Here is a tiny trained network, its code and every weight. The questions are about switching its units off for an input and a class, where a switched-off unit gives its printed mean instead of its output.

import numpy as np


def w(rows, s, z=0):
    codes = np.array(rows[::2]) - 128.0
    scale = np.full(codes.shape[1], s)
    scale[-1] = z or s
    return codes * scale


def f(y):
    return np.maximum(y, 0)


def log_softmax(a):
    a = a - a.max(-1, keepdims=True)
    return a - np.log(np.exp(a).sum(-1, keepdims=True))


def net(x, mask):
    res = np.array(x, float).reshape(1, 8) / 4 @ E
    y = f(res @ A[0][:, :-1].T + A[0][:, -1])
    res = res + np.where(mask, y, B[0][:, -1]) @ B[0][:, :-1]
    return log_softmax(res[-1] @ U[:, :-1].T + U[:, -1])


A, B = {}, {}
E = w([
[117,140,172,75,177,158,185,213,26,123,116,160],'x0',
[150,102,97,240,221,62,100,190,126,108,152,22],'x1',
[164,211,129,57,129,144,158,155,11,190,106,36],'x2',
[118,82,150,108,168,127,233,198,108,92,129,122],'x3',
[140,254,119,117,94,47,154,122,12,94,55,251],'x4',
[141,140,73,117,169,70,212,135,93,91,129,144],'x5',
[96,24,168,48,70,41,108,178,185,73,102,164],'x6',
[99,125,214,134,68,231,166,123,144,147,97,148],'x7',
],0.0039)
A[0] = w([
[126,122,175,133,67,135,100,112,156,113,116,250,229],'neuron 0',
[128,203,103,151,116,61,121,111,105,124,121,141,139],'neuron 1',
[140,109,166,133,84,81,162,170,120,114,114,67,251],'neuron 2',
[130,189,119,172,113,68,125,109,107,123,110,128,139],'neuron 3',
[126,112,178,131,98,104,152,154,137,117,111,95,196],'neuron 4',
[131,95,114,204,147,87,22,135,170,130,139,60,244],'neuron 5',
[125,57,117,155,119,137,131,103,228,122,148,93,178],'neuron 6',
[125,159,152,141,149,201,147,159,69,151,124,38,253],'neuron 7',
[122,80,111,148,121,130,122,113,186,124,125,106,186],'neuron 8',
[123,93,124,120,163,38,128,174,114,99,123,142,205],'neuron 9',
[143,106,128,45,90,123,128,126,138,140,136,87,152],'neuron 10',
[134,175,119,123,139,149,140,145,117,134,135,140,91],'neuron 11',
[122,110,126,30,100,130,93,112,130,151,123,91,195],'neuron 12',
[125,78,123,120,165,59,135,165,103,110,137,127,245],'neuron 13',
],0.015,0.0014)
B[0] = w([
[65,133,144,117,73,129,57,140,206,144,110,196,208],'neuron 0',
[191,157,91,143,131,127,78,129,66,120,151,146,192],'neuron 1',
[83,119,150,141,140,141,173,128,175,127,121,118,169],'neuron 2',
[191,157,89,100,131,112,101,132,77,126,139,135,183],'neuron 3',
[117,71,149,118,150,151,144,142,141,121,143,148,159],'neuron 4',
[111,88,214,99,115,156,32,121,155,156,126,38,247],'neuron 5',
[169,2,83,144,132,93,89,87,145,121,128,109,229],'neuron 6',
[137,124,153,130,118,118,68,93,183,141,122,20,218],'neuron 7',
[156,53,110,149,127,135,100,93,128,133,130,124,192],'neuron 8',
[165,131,67,158,142,129,193,119,196,122,141,146,195],'neuron 9',
[127,197,157,122,130,147,106,158,145,138,143,142,164],'neuron 10',
[126,106,140,136,136,122,97,136,99,130,145,99,160],'neuron 11',
[121,203,150,119,147,131,95,184,155,111,149,125,172],'neuron 12',
[158,149,92,121,113,119,210,119,195,120,113,131,190],'neuron 13',
],0.018,0.012)
U = w([
[148,183,107,146,173,125,236,150,123,105,140,113,134],'0',
[148,140,101,136,159,111,138,119,10,113,143,147,77],'1',
[136,78,168,137,136,139,87,78,128,155,130,51,152],'2',
[147,190,118,114,114,117,94,148,138,134,141,137,169],'3',
[125,84,84,156,116,106,168,107,156,109,106,182,118],'4',
[1,147,215,98,114,187,129,176,148,145,95,143,144],'5',
[67,134,145,129,110,129,119,117,99,141,88,146,1],'6',
],0.0075,0.0041)

Each question gives the input, the list of numbers given to net, and the class t.
The units are the neurons (one row each of A and B). Each row of codes is followed by its name. A weight is (code - 128) times the scale printed after its matrix; where a second scale follows, it is the last column's (A, B and U).
mask holds one flag per neuron, in row order. A switched-off neuron (its flag False) gives its mean, the last column of its row in B, instead of its output. The means were averaged over made-up inputs and are rounded, as every weight is.
A unit's drop is (log p(t) with every unit on - log p(t) with that unit switched off) / (log p(t) with every unit on - log p(t) with every unit switched off).
The circuit of an input: a set's keep is (log p(t) with only the set's units on - log p(t) with every unit switched off) / (log p(t) with every unit on - log p(t) with every unit switched off). Starting from the 12 units with the biggest drops (on a tie, the unit counted first), units are removed one at a time, each time the one whose removal leaves the highest keep (on an exact tie, the one counted first), for as long as the keep stays at least 0.8.
units of the circuit, in order: the units of the circuit, biggest drop first
k most important neurons: the k neurons with the biggest drops, biggest first
drop of u: that unit's drop, to one decimal
input [-1,-5,-3,-2,-1,-4,-7,7], class 5: units of the circuit, in order : (neuron 0; neuron 6)
input [-1,-4,1,5,6,-5,-7,7], class 5: units of the circuit, in order : (neuron 6)
input [5,-1,6,-2,-5,1,2,-7], class 0: units of the circuit, in order : (neuron 5; neuron 0; neuron 6)
input [3,6,-7,2,4,-6,3,4], class 5: units of the circuit, in order : (neuron 0; neuron 7)
input [-2,-4,3,-4,-2,6,-4,0], class 3: units of the circuit, in order : (neuron 5; neuron 6)
input [7,-8,6,-2,8,-5,-8,-8], class 1: units of the circuit, in order : (neuron 5; neuron 1)
input [8,-2,-7,-1,-6,2,0,-3], class 4: units of the circuit, in order : (neuron 5; neuron 7)
input [7,4,-5,-6,4,3,4,-6], class 4: 3 most important neurons : (neuron 9; neuron 12; neuron 10)
input [-4,-1,1,4,7,4,-1,8], class 3: units of the circuit, in order : (neuron 5; neuron 6)
input [-5,-8,-2,4,6,6,1,-1], class 3: units of the circuit, in order : (neuron 6; neuron 5)
input [6,7,3,-5,5,-1,-5,-2], class 3: 2 most important neurons : (neuron 6; neuron 5)
input [-2,-5,-6,5,0,-5,-1,-8], class 4: units of the circuit, in order : (neuron 7; neuron 5)
input [1,6,1,2,8,-8,-7,-7], class 3: 4 most important neurons : (neuron 6; neuron 3; neuron 1; neuron 8)
input [-2,-6,-4,6,-6,2,1,-2], class 4: units of the circuit, in order : (neuron 5)
input [-2,3,0,2,4,-1,-5,3], class 3: 3 most important neurons : (neuron 5; neuron 6; neuron 8)
input [8,-1,1,6,6,-6,-1,-6], class 0: drop of neuron 6 : 0.1
input [7,-4,3,-1,6,-5,3,3], class 5: drop of neuron 5 : 0.0
input [-7,-4,-7,-5,7,6,0,-7], class 3: drop of neuron 0 : 0.2
input [-4,-5,-4,6,1,-3,-2,3], class 4: drop of neuron 7 : 0.2
input [-2,3,5,8,7,4,-7,-2], class 3: units of the circuit, in order : (neuron 6)
